Below are the code and all the weights of a small trained network. Each question names an input and a target symbol and asks about switching units off, where a switched-off unit gives its printed mean instead of its output.

import numpy as np


def w(rows, s, z=0):
    codes = np.array(rows[::2]) - 128.0
    scale = np.full(codes.shape[1], s)
    scale[-1] = z or s
    return codes * scale


def f(y):
    return y / 2 * (1 + np.tanh(0.7978845608 * (y + 0.044715 * y**3)))


def softmax(a):
    e = np.exp(a - a.max(-1, keepdims=True))
    return e / e.sum(-1, keepdims=True)


def log_softmax(a):
    a = a - a.max(-1, keepdims=True)
    return a - np.log(np.exp(a).sum(-1, keepdims=True))


def net(x, mask):
    ids = ['ΣΦαβδεζλπψ'.index(c) for c in x.split()]
    T = len(ids)
    res = E[ids] + P[:T]
    r = res
    for j in range(3):
        rows = slice(3 * j, 3 * j + 3)
        q, k, v = (r @ M[0][rows].T for M in (Q, K, V))
        z = softmax(np.where(np.tri(T) > 0, q @ k.T / 3**0.5, -1e9)) @ v
        o = O[0][rows]
        res = res + np.where(mask[j], z, o[:, -1]) @ o[:, :-1]
    y = f(res @ A[0][:, :-1].T + A[0][:, -1])
    res = res + np.where(mask[3:15], y, B[0][:, -1]) @ B[0][:, :-1]
    return log_softmax(res[-1] @ U[:, :-1].T + U[:, -1])


Q, K, V, O, A, B = {}, {}, {}, {}, {}, {}
E = w([
[87,168,254,68,38,156,162,94,117,76],'Σ',
[114,132,157,71,24,125,120,69,121,129],'Φ',
[116,98,190,82,87,152,144,131,154,134],'α',
[135,131,109,144,89,165,87,115,158,162],'β',
[67,184,141,141,143,154,124,93,157,110],'δ',
[82,104,132,194,125,97,154,88,120,96],'ε',
[92,115,123,174,190,119,137,146,172,94],'ζ',
[103,159,78,110,106,105,104,203,219,22],'λ',
[121,111,77,135,171,39,117,90,175,73],'π',
[86,137,154,108,235,82,118,108,142,6],'ψ',
],0.0065)
P = w([
[183,176,95,64,87,181,191,165,56,155],'0',
[178,156,186,111,88,150,172,104,188,186],'1',
[99,123,175,198,143,43,2,155,169,136],'2',
[57,39,64,88,176,177,135,113,122,67],'3',
[171,96,116,166,175,129,133,87,206,74],'4',
[79,151,168,205,139,32,7,144,166,143],'5',
],0.0089)
Q[0] = w([
[142,126,92,106,142,165,173,103,121,107],'h1',
[151,113,109,139,103,129,141,158,61,143],'h1',
[142,103,148,115,128,167,184,80,222,111],'h1',
[41,100,138,136,117,108,64,147,98,137],'h2',
[155,155,159,161,122,101,123,139,167,139],'h2',
[159,144,160,139,125,118,163,126,168,131],'h2',
[149,127,127,121,123,107,140,106,140,163],'h3',
[2,101,110,106,141,116,49,146,68,175],'h3',
[126,106,92,83,139,129,153,128,113,118],'h3',
],0.089)
K[0] = w([
[123,75,167,144,149,105,121,82,152,113],'h1',
[113,122,147,139,87,154,144,107,145,167],'h1',
[111,99,96,164,198,111,96,123,145,103],'h1',
[163,171,128,98,92,159,152,154,83,189],'h2',
[131,148,96,132,140,86,141,154,119,88],'h2',
[129,118,105,143,141,97,116,141,123,82],'h2',
[106,81,126,116,131,160,150,56,187,93],'h3',
[178,167,80,92,144,163,236,143,2,129],'h3',
[120,124,149,126,106,156,130,105,152,164],'h3',
],0.081)
V[0] = w([
[120,159,113,130,73,78,102,4,77,97],'h1',
[150,78,55,92,123,69,143,94,142,201],'h1',
[130,143,43,189,95,197,65,129,169,186],'h1',
[166,109,128,71,77,110,81,175,174,76],'h2',
[121,141,134,106,77,177,97,118,148,121],'h2',
[89,206,75,71,139,105,139,137,188,103],'h2',
[148,139,103,122,152,129,132,126,95,125],'h3',
[126,127,145,137,126,121,114,119,152,145],'h3',
[140,131,115,132,142,136,144,132,122,117],'h3',
],0.025)
O[0] = w([
[82,136,136,68,190,90,188,131,124,241,120],'h1',
[142,116,154,148,116,71,151,255,137,115,52],'h1',
[54,108,202,148,94,236,153,221,203,111,15],'h1',
[126,71,102,175,44,67,197,120,158,83,165],'h2',
[168,121,132,107,168,127,189,123,223,102,186],'h2',
[58,148,71,96,43,145,141,134,202,97,254],'h2',
[71,111,129,103,95,155,98,125,87,114,149],'h3',
[169,142,164,125,140,95,147,131,146,145,89],'h3',
[97,113,135,125,114,143,114,113,107,120,143],'h3',
],0.0096,0.0073)
A[0] = w([
[138,142,194,186,137,133,4,153,91,145,67],'n1',
[200,117,176,150,165,114,167,113,145,131,2],'n2',
[77,161,180,144,143,105,33,126,172,153,65],'n3',
[144,133,203,165,135,58,131,176,170,175,47],'n4',
[132,92,85,95,130,190,179,181,91,105,200],'n5',
[93,147,180,174,111,86,56,195,143,141,22],'n6',
[158,164,161,165,162,110,156,132,111,202,49],'n7',
[103,138,178,176,109,23,83,177,142,166,96],'n8',
[144,153,215,174,152,113,76,125,179,167,175],'n9',
[150,116,152,44,48,181,142,141,47,140,78],'n10',
[170,132,188,197,126,126,29,118,144,117,103],'n11',
[100,132,157,146,115,54,25,143,107,148,30],'n12',
],0.017,0.0088)
B[0] = w([
[84,197,147,67,139,98,165,47,253,191,176],'n1',
[179,102,120,34,59,138,26,184,135,122,182],'n2',
[139,96,179,74,127,86,56,183,97,111,240],'n3',
[3,138,177,176,79,101,86,76,109,193,203],'n4',
[142,135,99,125,152,98,113,63,87,147,253],'n5',
[125,98,56,72,116,160,117,45,163,122,171],'n6',
[91,93,108,67,79,139,232,78,119,82,161],'n7',
[162,156,85,90,152,118,192,231,98,125,206],'n8',
[145,136,108,202,241,208,108,143,138,130,238],'n9',
[158,125,121,149,112,86,140,127,176,139,204],'n10',
[152,128,194,139,64,130,206,122,15,104,200],'n11',
[134,113,132,215,100,235,109,126,135,199,246],'n12',
],0.018,0.0064)
U = w([
[181,94,75,57,91,161,137,184,112,160,28],'Σ',
[88,124,182,90,60,149,139,89,133,178,5],'Φ',
[159,105,207,108,129,80,23,194,109,97,143],'α',
[102,123,122,242,102,152,57,125,110,177,22],'β',
[166,170,163,141,223,202,140,164,235,167,128],'δ',
[7,41,99,45,231,220,173,56,19,89,98],'ε',
[184,137,174,191,124,162,196,168,49,88,153],'ζ',
[87,62,147,193,66,148,170,161,254,59,119],'λ',
[46,175,161,176,132,86,175,187,119,172,152],'π',
[191,158,67,129,178,33,103,16,95,155,253],'ψ',
],0.0031,0.0066)

Each question gives the input, a string of symbols that net reads in full, and the target symbol t.
The units are the heads (3 rows each of Q, K, V and O) and the neurons (one row each of A and B). Each row of codes is followed by its name. A weight is (code - 128) times the scale printed after its matrix; where a second scale follows, it is the last column's (O, A, B and U).
mask holds one flag per unit, heads first, then neurons. A switched-off unit (its flag False) gives its mean, the last column of its rows in O or B, instead of its output. The means were averaged over made-up inputs and are rounded, as every weight is.
A unit's drop is (log p(t) with every unit on - log p(t) with that unit switched off) / (log p(t) with every unit on - log p(t) with every unit switched off).
The circuit of an input: a set's keep is (log p(t) with only the set's units on - log p(t) with every unit switched off) / (log p(t) with every unit on - log p(t) with every unit switched off). Starting from the 12 units with the biggest drops (on a tie, the unit counted first), units are removed one at a time, each time the one whose removal leaves the highest keep (on an exact tie, the one counted first), for as long as the keep stays at least 0.8.
circuit, biggest first: the units of the circuit, biggest drop first
unit that matters most: the unit with the biggest drop
top k neurons: the k neurons with the biggest drops, biggest first
heads that matter: for each layer, one digit per head in row order, 1 if its drop is at least 0.15 and else 0, layers parted by /
drop when u is switched off: that unit's drop, to one decimal
input Σ β ζ ζ Σ, target ζ: unit that matters most	n11
input Φ Φ λ, target π: circuit, biggest first	h1, n4, n8
input ε δ Φ, target δ: circuit, biggest first	h2, n1, n9
input ζ δ ζ, target Φ: top 2 neurons	n1, n11
input Φ α δ ε ζ, target ζ: circuit, biggest first	n11, h1, h2
input ψ δ ζ α, target ψ: heads that matter	001
input π Σ δ Σ π Φ, target Σ: circuit, biggest first	h1, n8, n6
input β δ Φ β α, target β: top 2 neurons	n4, n9
input ψ β Σ, target β: circuit, biggest first	n12, h1, h2
input ζ ε λ, target Φ: circuit, biggest first	n1, h1, h2, n11
input λ α ε π ε δ, target λ: heads that matter	010
input δ ε Φ δ ε, target ε: circuit, biggest first	n7, h2, h3, h1
input β δ ε δ ζ ψ, target ε: circuit, biggest first	n6, h1
input α ζ δ π λ, target π: circuit, biggest first	h1, h3, n4
input π Σ Φ ε Σ, target ε: circuit, biggest first	h2, n7, h3, h1
input β α Φ δ ε Σ, target ε: heads that matter	100
input ε δ Σ Φ π λ, target δ: unit that matters most	h2
input δ π δ, target α: circuit, biggest first	n3, h2
input α ζ ε, target ζ: circuit, biggest first	n11, h1
input ψ ζ Σ Σ δ π, target β: unit that matters most	n12
input ζ ζ δ, target Φ: circuit, biggest first	n1, n11, h1, h2
input β δ ζ ζ ψ Φ, target ε: top 2 neurons	n6, n9
input ε ψ ε δ ψ π, target δ: top 3 neurons	n1, n12, n9
input ε ζ Σ, target δ: top 3 neurons	n1, n9, n12
input δ α δ π ζ, target π: drop when h2 is switched off	0.1
input β δ π ψ δ ε, target ε: drop when n6 is switched off	1.0
input π λ ε ψ ε π, target Σ: drop when n6 is switched off	0.2
input ε α ζ ψ λ ψ, target δ: drop when n12 is switched off	0.1
input ψ δ Σ λ Σ, target λ: unit that matters most	h2
